Here is a tiny trained network, its code and every weight. The questions are about switching its units off for an input and a class, where a switched-off unit gives its printed mean instead of its output.

import numpy as np


def w(rows, s, z=0):
    codes = np.array(rows[::2]) - 128.0
    scale = np.full(codes.shape[1], s)
    scale[-1] = z or s
    return codes * scale


def f(y):
    return np.maximum(y, 0)


def log_softmax(a):
    a = a - a.max(-1, keepdims=True)
    return a - np.log(np.exp(a).sum(-1, keepdims=True))


def net(x, mask):
    res = np.array(x, float).reshape(1, 6) / 4 @ E
    y = f(res @ A[0][:, :-1].T + A[0][:, -1])
    res = res + np.where(mask, y, B[0][:, -1]) @ B[0][:, :-1]
    return log_softmax(res[-1] @ U[:, :-1].T + U[:, -1])


A, B = {}, {}
E = w([
[242,221,73,65,99,132,129,114,118,147,104,25],'x0',
[108,66,20,128,174,91,165,142,164,48,249,34],'x1',
[149,61,152,198,15,244,105,78,115,136,171,37],'x2',
[140,115,142,128,133,113,128,110,117,119,127,127],'x3',
[49,81,116,75,63,102,129,171,48,92,17,25],'x4',
[152,114,144,136,130,117,145,152,94,132,143,128],'x5',
],0.011)
A[0] = w([
[82,103,105,76,97,107,137,174,107,114,68,93,90],'N1',
[151,135,135,76,184,111,136,130,143,133,117,160,78],'N2',
[137,164,113,135,162,152,146,104,128,148,170,167,116],'N3',
[141,109,106,106,141,129,104,131,87,125,79,91,65],'N4',
[148,171,212,124,83,153,90,135,109,181,66,180,164],'N5',
[134,120,136,69,172,75,134,121,149,124,110,133,44],'N6',
[140,66,132,153,42,219,103,82,117,152,187,77,43],'N7',
[165,121,121,156,185,134,118,110,191,159,164,158,105],'N8',
[96,110,114,100,130,121,136,126,82,103,72,98,83],'N9',
[245,216,92,39,98,123,125,131,130,147,127,60,5],'N10',
[24,77,177,175,135,121,126,156,133,122,151,180,17],'N11',
[119,95,48,138,148,109,161,142,156,56,208,82,118],'N12',
[215,163,123,137,171,153,137,94,167,153,187,159,95],'N13',
[67,110,132,62,122,120,136,145,86,105,89,76,114],'N14',
[121,114,82,136,136,87,116,137,127,85,185,97,147],'N15',
[96,176,115,49,178,38,145,193,136,121,125,157,32],'N16',
],0.012,0.0031)
B[0] = w([
[160,102,149,169,111,248,93,106,89,158,87,171,194],'N1',
[136,100,208,89,129,134,130,144,161,151,162,70,186],'N2',
[136,136,140,126,98,196,77,160,90,156,131,169,199],'N3',
[126,91,146,166,103,138,156,164,146,158,85,138,165],'N4',
[41,210,89,138,182,28,148,13,74,185,126,58,236],'N5',
[128,124,201,108,119,96,108,144,167,122,166,113,174],'N6',
[149,182,202,47,133,139,73,183,165,57,203,30,236],'N7',
[138,85,135,162,80,145,79,169,54,139,130,175,227],'N8',
[164,110,125,176,66,145,79,184,115,194,130,153,177],'N9',
[132,70,43,110,201,72,203,162,171,13,56,206,250],'N10',
[152,59,45,114,193,84,183,125,212,21,67,204,220],'N11',
[37,188,95,119,160,77,161,69,86,215,64,57,246],'N12',
[182,82,144,186,60,209,78,161,106,192,83,208,250],'N13',
[158,85,113,156,52,153,81,157,102,170,126,202,194],'N14',
[97,194,105,157,128,84,177,91,81,180,90,156,200],'N15',
[148,204,211,96,80,135,114,177,156,52,199,2,228],'N16',
],0.0089,0.021)
U = w([
[101,202,89,127,146,96,140,67,84,253,120,93,252],'0',
[180,74,122,154,39,222,84,156,94,202,131,172,96],'1',
[171,161,193,81,87,166,102,159,159,61,201,35,6],'2',
[156,51,41,117,177,123,166,138,164,21,110,183,144],'3',
],0.012,0.0014)

Each question gives the input, the list of numbers given to net, and the class t.
The units are the neurons (one row each of A and B). Each row of codes is followed by its name. A weight is (code - 128) times the scale printed after its matrix; where a second scale follows, it is the last column's (A, B and U).
mask holds one flag per neuron, in row order. A switched-off neuron (its flag False) gives its mean, the last column of its row in B, instead of its output. The means were averaged over made-up inputs and are rounded, as every weight is.
A unit's drop is (log p(t) with every unit on - log p(t) with that unit switched off) / (log p(t) with every unit on - log p(t) with every unit switched off).
most important unit: the unit with the biggest drop
top k neurons: the k neurons with the biggest drops, biggest first
drop when u is switched off: that unit's drop, to one decimal
input [-3,4,7,7,6,7], class 2: most important unit => N7
input [5,6,-1,-2,-8,6], class 1: top 3 neurons => [N13 N5 N8]
input [-6,3,-6,-1,-1,6], class 2: top 2 neurons => [N16 N10]
input [-2,3,4,-4,2,0], class 2: top 4 neurons => [N7 N5 N10 N13]
input [1,-1,0,0,0,1], class 0: top 3 neurons => [N11 N10 N7]
input [4,7,-4,-3,-8,-7], class 1: top 4 neurons => [N13 N5 N8 N3]
input [0,7,-8,8,-4,-7], class 2: top 3 neurons => [N16 N5 N6]
input [1,4,-6,-1,-7,1], class 1: top 2 neurons => [N13 N7]
input [3,-2,-7,6,7,-7], class 1: top 3 neurons => [N14 N1 N7]
input [4,1,-3,-4,-4,3], class 1: top 3 neurons => [N11 N13 N7]
input [-3,0,-4,-7,4,4], class 1: top 4 neurons => [N7 N10 N1 N14]
input [2,-2,-3,8,-2,8], class 2: top 2 neurons => [N12 N11]
input [4,-3,8,4,-3,1], class 2: drop when N7 is switched off => 0.6
input [8,-7,8,8,3,-8], class 2: most important unit => N7
input [5,-6,2,0,-5,-4], class 0: drop when N5 is switched off => 6.2
input [5,-5,-7,8,-7,-3], class 1: drop when N8 is switched off => 0.6
